[128 = 0]

[131 110 135 127 118 132 175  85 111 130 185  83 106 197 111 113]
(46) Gz
[118 123 173 118 126 129 165  79 134 133 180  74 130 205 128 130]
(41) ZN
[120 128 176 114 133 128 157  91 136 137 164 106 122 179 137 121]
(41) Qb
[109 101 140 114 130 137 158  96 121 153 153 106 114 167 112 116]
(47) Mp
[105 103 135 119 139 120 151  82 113 138 165 103 132 148 111 117]
(47) Mp
[114 141 170 115 140 136 159  84 131 138 180  56 124 192 130 111]
(41) Qb
[124 119 141 124 129 136 188  83 142 139 183  41 108 209 108 110]
(46) Gz
[121 106  97 123 138 129 182  77 122 152 167  68 122 193 133 115]
(44) QR
[117 133 134 128 150 142 159 107 100 151 137 112 117 174 126 110]
(44) ZD
[106 103 139 108 136 128 163  72 117 153 177 108 115 152 109 113]
(47) Mp
[113 114 157 118 133 131 178  61 122 150 162  83 105 181 119 108]
(44) QR
[112 109 140 111 130 127 195  59 122 152 185  61  97 200 116 112]
(44) QR
[114  97 125 135 120 140 182  99 137 151 161  71 105 192 104 140]
(46) Ph
[119 127 134 115 118 126 170  64  96 140 177  56 100 184 117 107]
(44) QR
[117 124 169 114 119 128 169  80 126 136 172  65 119 197 120 122]
(41) ZN
[117 100 135 133 123 137 160  93 118 145 160  78 125 175 114 129]
(46) Ph
[123 111 131 121 116 149 163 102 123 133 164  64 113 190 119 116]
(46) Ph
[101 107 133 121 139 149 173  74 123 152 160  95 113 203 136 107]
(44) QR
[111 111 121 129 146 147 173  92 111 156 151  66 120 195 136 102]
(44) ZD
[124 144 188 111 135 132 158  86 122 136 167  82 120 211 136 110]
(41) Qb
[106 114 139 126 144 123 147  92 122 137 159 107 113 151 104 122]
(47) Mp
[116 111 131 112 105 145 157  89 108 141 160  53 116 193 131 109]
(46) Ph
[127 116 142 119 129 134 184  84 121 144 171  67 128 200 120 114]
(46) Ph
[ 94 103 141 125 154 131 157  88 121 150 166 118  94 178 110 130]
(47) Gt
[110 113 138 134 132 126 159  83 112 137 175 106 114 151 100 120]
(47) Mp
[117 104 165 111 127 128 172  85 127 140 175  80 119 214 120 123]
(41) ZN
[128 141 127 121 144 125 163  96 117 148 145 103 102 184 110 112]
(44) ZD
[116 106 131 122 127 137 144 105 118 140 156  95 112 143 104 110]
(47) Mp
[115  96 135 126 112 137 181  82 130 143 172  49 108 203 113 117]
(46) Ph
[102 139 131 116 158 140 143  98 111 155 126  91 112 195 123 118]
(44) ZD
[122 118 146 123 116 131 175  71 108 148 180  58  92 199 122 108]
(44) QR
[112  95 136 124 148 139 165  90 113 148 160  67 120 187 124 112]
(44) QR
[112 100 145 111 116 117 146  91  92 143 159  86 120 177 111 112]
(47) Mp
[111  96 154 111 128 122 159  86 130 147 175  92 111 143 106 115]
(47) Mp
[117 119 137 122 134 138 153  82 114 136 173  71 118 141  96 117]
(47) Mp
[105 121 166 108 115 126 149  87 118 142 160  81 121 208 121 132]
(41) ZN
[114  98 131 129 129 142 167  96 111 140 165  81 120 192 139 117]
(46) Ph
[106  97 128 130 122 145 179  89 129 143 174  78 118 213 127 127]
(46) Ph
[105 104 143 115 144 134 169  75 104 142 182  64 123 157 117 112]
(47) Mp
[120 120 169 116 135 138 178  90 135 145 188  77 118 180 118 115]
(41) Qb
[105 125 134 131 143 141 175  63 108 155 155 103 110 193 124 105]
(44) QR
[116 118 183 107 112 120 189  62 119 143 196  60 120 210 106 118]
(41) ZN
[118  99 143 127 121 126 163  81 122 143 189  88 102 158  99 114]
(47) Mp
[ 94 113 141 114 144 147 154  86 120 152 148  91 101 199 132 113]
(44) QR
[122 107 141 128 130 135 169 104 121 143 183  50 118 196 123 122]
(46) Gz
[103  99 128 131 132 140 171  99 127 140 166  71 124 191 125 141]
(46) Ph
[116  94 124 141 134 145 172 102 124 146 166  75 124 184 112 128]
(46) Ph
[101 113 121 121 136 152 180  96 108 153 140  84 101 205 122 123]
(44) ZD
[128 112 140 122 131 136 176  97 119 137 175  75 120 198 123 115]
(46) Gz

[128 125 112 128 130 149 123 154 129 124 135 113 133 143 156 123]
Gq HL
[146 131 120  91 154 137 149 149 140 142 133 111 115 176 128 131]
Bz JQ
[123 139 116  84 164 155 128 125 115 122 133 125 180 184 120 127]
Bz Jn
[127 119 123 117 135 150 133 135 145 118 117 128 142 194 105 136]
Bz Jn
[139 116 104 105 130 139 124 135 141 131 120 134 120 184 145 144]
Bz JQ
[137 108 121  91 127 159 129 143 136 117 141 109 138 152 183 115]
Gq BC
[133 127 111  96 140 151 144 144 150 120 111 123 137 197 132 151]
Bz JQ
[134 124 111  81 152 144 133 147 141 100 112 128 131 209 126 145]
Bz JQ
[122 122 111 126 142 153 118 152 131 117 135 117 142 139 162 104]
Gq HL
[131 125 131 104 129 139 120 141 128 129 120 120 137 194 130 144]
Bz JQ
[136 122 128 144 124 149 124 145 131 129 131 114 137 148 141  99]
Gq BC
[121 125 131 110 138 154 141 114 128 119 118 119 140 114 146 111]
Gq BC
[133 141 128 123 127 162 122 147 129 130 131 121 147 112 152 119]
Gq HL
[129 109 127 128 133 160 117 117 138 124 127 118 139 150 154  99]
Gq BC
[135 117 121 102 116 151 125 142 133 115 126 105 130 157 152 125]
Gq BC
[128 123 119 114 139 145 138 127 144 106 128 125 119 198 127 136]
Bz JQ
[128 126 134 112 131 135 123 133 138 126 131 118 126 164 123 127]
Bz Jn

[141 135 142 118 123 148 120 127 134 120 131 121 116 133 157 128]
HG U
[143 146 120 105 131 146  78 158 126 116 125 122 114 122 154 122]
HG U
[141  91 115 122 135 140 107 102 124 119 129 112 110 129 146 124]
HG Y
[142  85 141 124 139 143 129  93 118 123 136 118 113 129 146 134]
HG Y
[143 120 123 116 145 156 109 111 134 114 124 111 116 139 154 125]
HG U
[141 103 119 116 150 132  90 112 124 118 132 105 114 130 148 129]
HG Y
[131 140 124 106 136 136 106 142 134 101 117 123 122 116 135 117]
GG Q
[126 126 108 112 135 133 114 110 142 122 129 131 109 123 133 126]
GB C
[150 128 120 109 146 141  88 138 120 114 138 112 115 123 161 123]
HG Y
[137 143 136 100 139 119 110 155 116 107 121 127 131 121 146 115]
GG S
[133 139 149 112 107 130 101 151 117 121 141 120 126 131 124 125]
LC L
[128 142 127 120 135 132 130 136 124 105 111 131 130 120 122 122]
GG Q
[140 137 112 106 143 137 104 143 135 118 138 129 120 123 147 121]
HG U
[129 143 142 101 145 141 109 141 125 106 122 132 147 125 139 119]
GG S
[137 144 158  99 119 125 102 159 122 116 139 106 126 127 135 118]
LC L
[126 133 140 110 150 134 121 127 124 111 115 130 135 129 134 123]
GG S
[130 123 110 117 142 124 151 115 142 118 128 125 125 133 127 119]
GB G
[139 138 153  99 125 134 101 176 122 119 134 105 133 132 140 126]
LC L
[127 142 135  97 152 132 126 148 126 113 117 126 137 127 136 125]
GG S
[140 136 123 107 121 141  95 129 126 114 131 113 107 133 143 121]
HG U
[129 123 154 113 124 141  90 136 127 129 129 115 118 133 135 132]
LC B
[147 111 119 131 144 139 118 119 133 120 123 113 120 126 156 126]
HG Y
[128 141 103 119 139 129 135 130 144 115 123 118 113 133 139 127]
GB C
[126 124  98 109 129 128 148 139 153 120 119 122 127 129 150 120]
GB G
[131 122  97 122 134 117 118 125 144 123 136 128 110 130 136 122]
GB C
[123 121 107 131 122 127 136 116 143 126 124 127 108 127 136 128]
GB C
[139 121 125 113 135 156 105 126 134 117 132 116 113 129 140 124]
HG U
[129 134 109 128 131 102 147 141 137 123 129 119 137 125 137 121]
GB G
[143 111 127 111 143 158 115 128 128 116 131 110 112 123 148 124]
HG Y
[129 116 140 102 121 158  91 146 124 124 128 119 120 137 123 123]
LC B
[133 131 152 109 115 141  99 154 126 121 140 112 126 131 131 122]
LC L
[134 106 129 121 139 119 103 114 121 122 126 117 112 131 138 129]
HG Y
[126 127 107 114 140 121 124 127 144 113 117 120 114 135 136 127]
GB C
[135 121 155  98 118 131  78 148 118 125 144 108 124 139 127 118]
LC L
[124 138 123 132 136 122 152 104 136 121 132 131 121 130 136 129]
GB C
[123 148 109 117 135 134 133 121 140 115 134 131 104 127 126 130]
GB C
[133 141 133 105 140 149 122 144 127 113 124 132 129 118 126 120]
GG S
[140 116 126 113 124 137 121 128 135 122 128 110 115 137 149 126]
HG U
[135 122 106 120 128 121 142 138 139 117 127 111 124 130 135 118]
GB G
[131 116 153 109 129 144  82 126 120 116 130 117 125 136 128 126]
LC B
[135 149 149  99 126 160 114 139 125 117 131 112 127 137 155 127]
LC B
[139 146 119 130 125 151  91 126 132 115 141 122 116 133 140 128]
HG U
[127 123 112 121 137 128 125 113 144 116 127 126 120 128 136 119]
GB C
[135 132 137 112 112 126  86 179 119 125 136 108 118 135 138 119]
LC L
[132 126 105 120 136 111 135 142 141 129 137 127 140 126 143 117]
GB G

[144 126 132 108 128 123 119 125 118 127 134  81 122 125 107 145]
FG MH
[122 120 125 122 121 121 109 121 121 117 141 122 108 124 152 109]
MB MM
[138 127 139 158 140 136 121 115 120 123 115 150 117 128 138  80]
BT DL
[134 113 153 131 140 127 115 129 117 127 121 148 117 126 121 113]
BT PJ
[141 122 135 143 126 117 114 112 119 128 115 142 123 122 131  87]
BT PJ
[124 126 122 127 121 135 141 135 125 124 130 123 129 123  99 130]
FG MH
[116 126 123 125 118 137 133 121 124 112 145 128 121 123 143 119]
MB Fq
[116 120 128 143 133 133 123 121 123 119 136 141 104 128 143  98]
MB MM
[138 137 118 145 141 123 118 121 118 131 109 134 112 125 121 119]
Sn RG
[143 131 150 139 140 121 112 131 135 127 120 153 126 137 140  90]
BT PJ
[147 148 107 143 118 118 122 133  45 127 109 122 121 123 113 131]
Sn SR
[139 137 125 130 124 122 102 125 120 128 117 125 121 128 125 132]
Sn SR
[140 149  99 142 122 119 122 124 115 133 119 114 120 126 135 118]
Sn SR
[130 122 137 141 126 127 118 120 125 116 124 156 116 120 127  98]
BT PJ
[140 132 146 144 153 146 120 106 122 127 114 137 124 133 134  96]
BT DL
[132 120 118 108 125 122 107 134 124 124 141  96 105 127 103 164]
FG Sq
[121 117 118 129 123 124 128 119 121 120 141 124 106 123 129 111]
MB MM
[130 124 120 119 118 132 128 121 118 118 145 102 106 123 136 131]
MB Fq
[145 143 118 138 121 125 119 132 123 123 118 124 120 124 117 131]
Sn RG
[151 127 120 140 112  88 121 133 130 136 116 127 119 125 127 103]
Sn RG
[137 130 121 103 126 123 120 137 127 119 139  98 121 127 105 162]
FG Sq
[137 130 129 150 139 126 111 102 126 128 106 140 129 138 124  85]
BT DL
[127 137 114 131 137 128 134 135 131 132 135  97 118 125 109 157]
FG Sq
[131 137 124 118 122 137 124 141 126 124 135 116 122 122 101 161]
FG Sq
[113 126 122 138 123 143 133 136 118 118 144 142 110 118 140 120]
MB Fq
[115 112 126 125 121 128 121 122 123 115 149 133 104 124 140 113]
MB MM
[146 128 139 144 133 122 120 127 121 134 111 141 127 127 122 107]
BT PJ
[143 124 151 139 116 118 120 122 120 115 130 139 122 128 126  89]
BT PJ
[113 101 127 113  98 135 125 127 114  99 159 139 109 119 118 142]
MB Fq
[136 116 146 145 142 120 113 119 129 135 111 158 123 132 138  84]
BT DL
[133 123 148 121 127 125 115 127 127 120 128 143 129 130 131 117]
BT PJ
[136 135 111 132 124 113 110 130 125 130 121 124 113 125 127 127]
Sn RG
[134 138 135 144 148 149 114 116 124 124 110 152 119 138 137 101]
BT DL
[135 128 145 134 137 133 116 124 125 124 115 144 129 128 138 109]
BT DL

[124 127 115 125 122 117 111 133 106 146 135 166 147 129 139 123]
[43] <75>
[152 124 134 133 142  92  84 137 121 158 123  89 131 135 152 127]
[43] <73>
[118 115 126 118 135 104 142 138 119 123 135 148 142 134 140 119]
[47] <63>
[136 130 119 136 126 132 106 124 120 128 126 165 137 128 151 141]
[47] <72>
[141 135 124 127 122 113 149 138  92 124 126 145 135 137 137 125]
[47] <63>
[145 132 112 116 120 123  78 126 114 146 119 151 173 130 145 132]
[43] <75>
[129 106  99 147 132 125 138 127 117 131 114  72 163 118 161 109]
[43] <75>
[120 126 104 138 141 135 115 135 127 145 155  89 150 133 142 111]
[43] <68>
[116 126 122 137 142 128  75 135 119 140 135  99 151 118 157 144]
[43] <68>
[155 118 145 150 143 111 100 142 112 120 127 147 126 135 158 102]
[47] <78>
